Here is a tiny trained network, its code and every weight. The questions are about switching its units off for an input and a class, where a switched-off unit gives its printed mean instead of its output.

import numpy as np


def w(rows, s, z=0):
    codes = np.array(rows[::2]) - 128.0
    scale = np.full(codes.shape[1], s)
    scale[-1] = z or s
    return codes * scale


def f(y):
    return np.maximum(y, 0)


def log_softmax(a):
    a = a - a.max(-1, keepdims=True)
    return a - np.log(np.exp(a).sum(-1, keepdims=True))


def net(x, mask):
    res = np.array(x, float).reshape(1, 7) / 4 @ E
    y = f(res @ A[0][:, :-1].T + A[0][:, -1])
    res = res + np.where(mask, y, B[0][:, -1]) @ B[0][:, :-1]
    return log_softmax(res[-1] @ U[:, :-1].T + U[:, -1])


A, B = {}, {}
E = w([
[67,50,244,122,15,115,232,80,196],'x0',
[128,138,147,126,141,130,134,142,137],'x1',
[128,126,118,122,116,147,133,129,117],'x2',
[139,134,128,131,129,121,131,108,132],'x3',
[51,198,219,161,120,214,3,61,135],'x4',
[135,137,143,134,137,135,138,134,131],'x5',
[58,106,6,150,197,189,166,105,254],'x6',
],0.0095)
A[0] = w([
[81,129,65,123,181,165,135,104,203,77],'N0',
[195,196,44,124,190,115,50,187,107,121],'N1',
[95,197,125,87,106,144,99,88,120,46],'N2',
[135,126,87,124,137,106,193,135,93,27],'N3',
[215,97,74,98,155,80,254,189,115,102],'N4',
[174,122,144,124,121,132,101,152,183,55],'N5',
[88,117,75,156,164,153,145,108,197,68],'N6',
[61,93,74,133,184,134,99,141,189,87],'N7',
[30,63,200,137,18,88,200,89,179,137],'N8',
[124,102,97,91,161,118,98,94,206,46],'N9',
[186,145,183,89,61,102,87,152,2,45],'N10',
[79,194,149,207,67,210,38,94,143,84],'N11',
[68,249,171,172,113,163,66,81,161,91],'N12',
[67,144,69,152,164,217,208,109,184,95],'N13',
[101,162,56,103,158,183,152,110,206,73],'N14',
[46,149,207,131,182,201,41,19,103,102],'N15',
[189,177,200,81,66,54,87,147,32,47],'N16',
[131,123,119,173,115,99,118,116,120,1],'N17',
[138,90,178,111,64,136,198,98,189,102],'N18',
[200,196,31,146,224,145,34,148,58,114],'N19',
[197,103,73,121,156,21,234,146,119,83],'N20',
],0.0081,0.005)
B[0] = w([
[179,89,156,176,183,119,163,98,105,185],'N0',
[164,189,148,106,40,174,84,98,213,227],'N1',
[97,94,105,144,88,147,134,150,120,152],'N2',
[96,150,103,149,88,102,148,173,113,152],'N3',
[65,108,32,90,99,70,179,204,96,217],'N4',
[127,131,153,90,147,126,92,128,102,128],'N5',
[152,106,200,156,153,111,116,108,76,175],'N6',
[143,112,162,161,174,138,158,112,111,177],'N7',
[142,255,167,109,85,214,68,110,202,228],'N8',
[164,112,138,167,114,141,135,122,91,152],'N9',
[161,80,188,199,176,113,169,68,81,207],'N10',
[107,76,72,82,89,65,171,160,100,206],'N11',
[94,108,54,99,131,91,144,185,127,205],'N12',
[149,105,187,152,196,121,133,84,106,192],'N13',
[156,88,148,200,220,106,139,113,122,182],'N14',
[64,99,26,65,110,53,166,182,87,221],'N15',
[214,84,192,207,192,120,172,94,46,211],'N16',
[132,135,125,116,140,132,136,128,119,128],'N17',
[119,190,139,121,41,163,76,106,187,187],'N18',
[156,217,165,79,73,209,66,99,216,251],'N19',
[89,69,84,70,115,91,91,165,102,208],'N20',
],0.0091,0.017)
U = w([
[124,229,149,110,78,202,85,99,195,252],'0',
[73,84,41,87,114,81,127,209,87,105],'1',
[154,87,189,249,198,127,130,72,74,13],'2',
],0.014,0.0017)

Each question gives the input, the list of numbers given to net, and the class t.
The units are the neurons (one row each of A and B). Each row of codes is followed by its name. A weight is (code - 128) times the scale printed after its matrix; where a second scale follows, it is the last column's (A, B and U).
mask holds one flag per neuron, in row order. A switched-off neuron (its flag False) gives its mean, the last column of its row in B, instead of its output. The means were averaged over made-up inputs and are rounded, as every weight is.
A unit's drop is (log p(t) with every unit on - log p(t) with that unit switched off) / (log p(t) with every unit on - log p(t) with every unit switched off).
The circuit of an input: a set's keep is (log p(t) with only the set's units on - log p(t) with every unit switched off) / (log p(t) with every unit on - log p(t) with every unit switched off). Starting from the 12 units with the biggest drops (on a tie, the unit counted first), units are removed one at a time, each time the one whose removal leaves the highest keep (on an exact tie, the one counted first), for as long as the keep stays at least 0.8.
units of the circuit, in order: the units of the circuit, biggest drop first
unit that matters most: the unit with the biggest drop
k most important neurons: the k neurons with the biggest drops, biggest first
drop when u is switched off: that unit's drop, to one decimal
input [5,2,6,5,7,3,3], class 1: unit that matters most -> N15
input [-2,2,8,3,7,-1,-7], class 1: 3 most important neurons -> N15; N11; N12
input [0,-2,1,-8,1,3,1], class 1: 2 most important neurons -> N19; N8
input [4,-4,3,-7,8,6,8], class 1: 2 most important neurons -> N15; N11
input [7,-7,0,7,-7,-8,6], class 0: 3 most important neurons -> N8; N18; N15
input [3,1,-1,-4,-3,-1,-4], class 2: 4 most important neurons -> N19; N1; N15; N16
input [-7,-8,1,-8,3,1,8], class 2: 3 most important neurons -> N14; N0; N8
input [7,5,-6,-2,-7,-7,8], class 2: 2 most important neurons -> N19; N13
input [-5,7,-4,-4,-7,0,-8], class 2: 2 most important neurons -> N16; N10
input [3,-2,6,1,-3,-5,0], class 0: 4 most important neurons -> N15; N8; N11; N12
input [-3,-7,-5,1,4,7,-2], class 1: 2 most important neurons -> N8; N15
input [-8,8,-3,-4,-5,2,-8], class 0: 2 most important neurons -> N19; N1
input [-6,-6,8,-5,3,5,8], class 2: 2 most important neurons -> N14; N0
input [-4,-5,1,8,6,8,6], class 1: units of the circuit, in order -> N15
input [3,-1,-5,-4,3,-3,5], class 2: drop when N19 is switched off -> 0.1
input [0,0,6,-7,-3,2,-4], class 2: drop when N15 is switched off -> 0.9
input [7,8,3,-1,-4,-1,1], class 0: drop when N8 is switched off -> 0.2
input [-8,-6,0,-1,-5,6,-2], class 0: drop when N19 is switched off -> 0.2
